[[ 44 -24  47  43 -25   3  37 -57  12  14]
 [-75   4  10 -46  27  17  -8  27 -45  18]
 [-72   3 -34 -24  31  52 -34  -6  14  15]
 [ 26 -49 -46 -15 -13  -9 -47 -64  17   0]
 [ 15  32 -44 -42  57 -50 -13  33   1  12]
 [ -6 -46  27 -38 -55   9 -24 -13 -35 -52]
 [ 21  -3  52  50   2   8  53 -45   6  40]
 [  2  40 -29  40  26  43   5 -36  57 -29]
 [ 58 -40  42   1 -55 -16   8 -30  -4 -35]
 [ 18  20 -43 -27  16  17 -36  30  75 -23]
 [-10  52  -9  33  19  51  13 -12  46 -52]] | -9

[[-15  47 -35 -46  36  35]
 [-59  22   2  10  14  60]
 [  9 -11  -5   8   3  14]
 [ 53 -19 -37  -1 -20 -30]
 [ 28  51  20  22  16  -1]
 [ 63  45  28  22  -7 -20]
 [  1   7 -79 -69 -20 -13]] | -79

[[ 53 -29 -43  32 -26 -13 -22  41 -51 -42  40  54]
 [-53  51  15 -55  47 -19  41 -31  66  14 -61 -27]
 [-48  19  47 -22  17  21  13 -42  41  45 -30 -56]
 [ 34 -49   6  49 -42  37 -40  10 -49   2  51   7]
 [-39  48   0 -51  44 -30  39 -16  53   2 -53 -12]
 [  6 -38  36  35 -29  55 -34 -18 -21  20  31 -19]
 [-28  45 -10 -45  38 -37  37  -6  42  -5 -45  -2]
 [ 51 -27 -42  30 -24 -13 -20  40 -49 -43  38  54]
 [-58  52  19 -56  49 -15  41 -35  70  18 -63 -31]
 [-25  -6  47   2  -3  38  -9 -34  15  35  -4 -41]
 [ 38 -49   1  50 -43  32 -39  15 -52  -1  53  10]
 [ 44 -13 -49  16 -12 -26  -8  41 -35 -45  24  55]] | -49

[[ 44  -1 -22 -36 -26  53  53 -19 -50  51 -49  37]
 [  0  -1  -1   0  -1   1   1   0  -1   0   0   0]
 [ 14 -54 -34 -20 -31 -33 -31  69  47   5  39  20]
 [  0  -1  -1  -1  -1   0   0   0   0   0   0   1]
 [  6  -4  -6  -7  -6   1   1   4   0   5  -1   7]
 [-74  61  76  76  78 -25 -27 -45   9 -68  17 -75]] | 76

[[-14  22 -16 -46  44 -33  20  -4]
 [ 31 -26 -27   7   0   5 -27  21]
 [  9  19 -50 -51  52 -53  19  22]
 [-13  31 -23 -48  48 -37  24   0]
 [-78   8  80 -51  57  58 -19 -82]
 [ -4 -48  38  28 -15  71 -58 -30]
 [-54  26  39 -49  52  21   5 -50]] | 39

[[-44  41  13 -60  61  -6  20 -36  59 -25 -60   5]
 [-24  27   6 -39  42   1   7 -20  42 -11 -42   3]
 [-34   1  36 -23  27  30 -13 -38  25  11 -24 -22]
 [-51  30  36 -52  56  19   5 -48  57  -2 -55 -18]
 [ -2 -52  38  28 -15  73 -61 -30 -27   3  27  -3]
 [ -1 -52  38  31 -17  76 -63 -30 -27   5  28  -5]
 [-38  15  30 -34  37  20  -3 -37  38   3 -36 -16]
 [-25   0  22 -19  19   7   2 -24  12  -4 -16  -9]
 [ -1 -37  27  21 -11  55 -46 -21 -18   3  20  -4]
 [  5   0 -13 -13  16  -5  -5   4   1 -28  -9  24]] | -13

[[ 41 -38  28  45 -18 -19  -3  -6   3 -22 -51 -58  -2  15  14]
 [ -6 -26  13 -30  28   7   9   1 -18 -40 -29 -63  -3   8 -62]
 [ 48 -62  43  11 -21 -30  -2  11  15 -29 -34 -28 -23   3 -12]
 [-15 -22   3  19   4 -50 -16 -24  -9 -21 -74 -43 -34  -7   1]
 [ 48 -55  48 -34   3  -2  23   4 -12 -15 -29 -35   6 -15 -37]
 [-28 -25   4  18 -38 -24  -6  18 -11  -5 -26 -87  31   3   5]
 [  2 -21  14  -8  23  20   9  18 -21 -30 -62 -63   6   9 -47]
 [ -9 -64  -1 -19 -47 -23 -26  21  21  16 -32 -54  -2  -1 -18]
 [  2 -70  17 -42  -8   3 -28  14 -14  -7 -28 -39 -20  -6 -48]
 [  9 -50 -14   3 -41 -16  11 -16 -30 -10 -47 -68   3  -3  22]] | -14

[[-35   4  35  28   3 -19 -17   4  10  -8  -4 -49]
 [-35   4 -22  26 -21  13   1 -25  10  -8  -4  38]
 [-53   4  34  28  -2 -19 -17  -2  10  -8  -4 -39]
 [ 24   4 -24 -21  -3  16   9   4   1  -8  -4  48]
 [-35   4  35  28   3 -19 -17   4  10  -8  -4 -49]
 [-35   4  35  28   3 -19 -17   4  10  -8  -4 -49]
 [-65   4  17  28 -24   1 -13 -16  10  -8  -4  -7]
 [-35   4  35  28   3 -19 -17   4  10  -8  -4 -49]
 [ 11   4 -33 -15   0  14   8  -2   4  -7  -4  52]
 [-35   4  41  28   3 -19 -17   4  10  -8  -4 -61]
 [  6   4  35  17  16 -19 -17  18  10  -8  -4 -49]
 [-23   4  45  28  16 -26 -17  16  10  -8  -4 -70]] | 45
---
[[-63 -61 -62 -57 -20  -7]
 [-30   1 -36  24 -52 -26]
 [-53 -23   8  32  14  29]] out -20

[[ 53 -17  20  82]
 [-15 -38  25  -9]
 [-12 -37 -20  10]] out 20

[[ 33 -10  -5 -11 -26 -11 -49]
 [ 15 -65   4 -24 -42  11 -69]
 [ 61 -15  16   3 -14   8 -27]] out -11

[[ 60  20   3  18  18 -18  70]
 [ 18  21   3 -36  70 -10  39]
 [ 14  10  14  78  26 -24  30]] out -18

[[-33  51 -32  -1   7]
 [-36 -57  15 -64  -9]
 [-16 -78  25  27  40]] out -1

[[-22  -9  10  34  74  -1  25]
 [  7 -13   8 -22  27 -21 -24]
 [ 14  38  14   9  18   0  -3]] out -1
---
[[23, 6, 9, 9, -13, 1], [-15, -13, -42, 2, 11, -68]] ⇒ 6
[10, -11, -18, 24, -64] ⇒ -11
[24, 12, -74, -41, -10] ⇒ 12
[-5, -87, 35, -24] ⇒ -87
[[48, 87, 39, 23], [-21, 14, -28, 8]] ⇒ 87
[58, 63, -82, 2] ⇒ 63
---
|  72 |   3 | -28 | -46 | -61 | -67 | ==> -61

| -21 | -15 | -45 |  83 |  69 |  37 | ==> -21

| -17 |  14 | -38 | -43 | -38 |  -8 | -54 |
|   0 |  11 |  19 |   1 |   6 |  17 | -12 |
|  70 |  27 |   0 | -29 |  43 | -13 | -12 |
==> -43

|  71 | -72 |  53 |  16 |
|  47 | -58 |  67 | -11 |
| -52 |  53 | -41 | -10 |
==> -58

|  33 |   6 |  41 |   0 |  74 | -13 | ==> 0

| -27 |   0 | -51 |  64 |  88 |  34 | -56 |
| -27 |  -5 | -51 |  60 |  75 |  34 | -74 |
==> -56

|   9 |  -9 | -83 |  33 | -52 |  51 | ==> -52

|  69 |  26 | -66 | -73 |  35 | -58 | ==> -66

|  -9 | -85 | -17 |  12 | ==> -17
---
[[860 566 937 834 907 199]
 [345 289 810 576 335 777]
 [392 427 773 545 292 636]] => 545

[[978 440 506 853 365]
 [661 408 846 385  53]
 [130 277 399 549 383]] => 399

[[163  76 137 110  74  84  64]
 [ 61  90  86  33 149 165 123]
 [154 198  87 108  67  88  47]] => 67

[[ 27  27 -14 -33]
 [ 44   1   3 -27]
 [ 21  30  -6 -27]] => 30

[[-178 -537 -130  125]
 [ 672 -493 -135   95]
 [-735  -62 -514 -476]] => -62

[[152 229  46 246 180 149 111]
 [145 158 170 166 102 162 106]
 [ 46 177  88 147 159 160 248]] => 159

[[8572 2093 5593 8368 9323 1921]
 [2635 6891 3910 4199 3876 6360]
 [1842 8244 3549 4094 2820 6501]] => 4094

[[143 227  68 146 167]
 [137  45 151 138  93]
 [159 148 133 146 167]] => 133

[[-913  576 -515  299  258]
 [-271 -243 -271 -194   83]
 [-949  257 -668  233  373]] => -668

[[-281 -114 -431 -170 -203 -273]
 [-728  725 -867 -629 -223   48]
 [-684  697 -791 -461 -631   87]] => -461
---
[[-18.5 -12.8  17.6   5.8  -4.6  13.9]
 [-18.9 -14.6  16.4   5.2  -4.7  13.8]
 [-18.5 -10.7  18.2   7.6  -4.2  14.2]] yields -12.8

[[ 117.1   70.9   71.6  162.5]
 [-213.5   65.2   61.4  145.9]
 [  43.6   72.6   70.2   37.6]] yields 70.9

[[ 0.18 -0.07 -0.11  0.23 -0.10  0.10]
 [-0.02  0.20  0.02 -0.04  0.18 -0.12]
 [ 0.08 -0.09  0.09 -0.01 -0.03  0.15]] yields -0.07

[[-1.1  1.3  0.7  0.7]
 [-0.7  1.9  0.7  0.7]
 [-1.2  1.1  0.7  0.7]] yields 1.3

[[  5.974   6.523   3.931   6.825  -0.470  14.661   3.688]
 [-16.525  -4.474  -2.365  -0.095 -11.152  10.031  -5.824]
 [-10.420   2.508  -2.017   0.000  12.795  11.717  -4.786]] yields 6.523

[[-0.08 -0.06 -0.11 -0.04  0.02]
 [-0.16  0.04  0.02 -0.23  0.05]
 [-0.16  0.07 -0.04  0.04  0.15]] yields -0.06
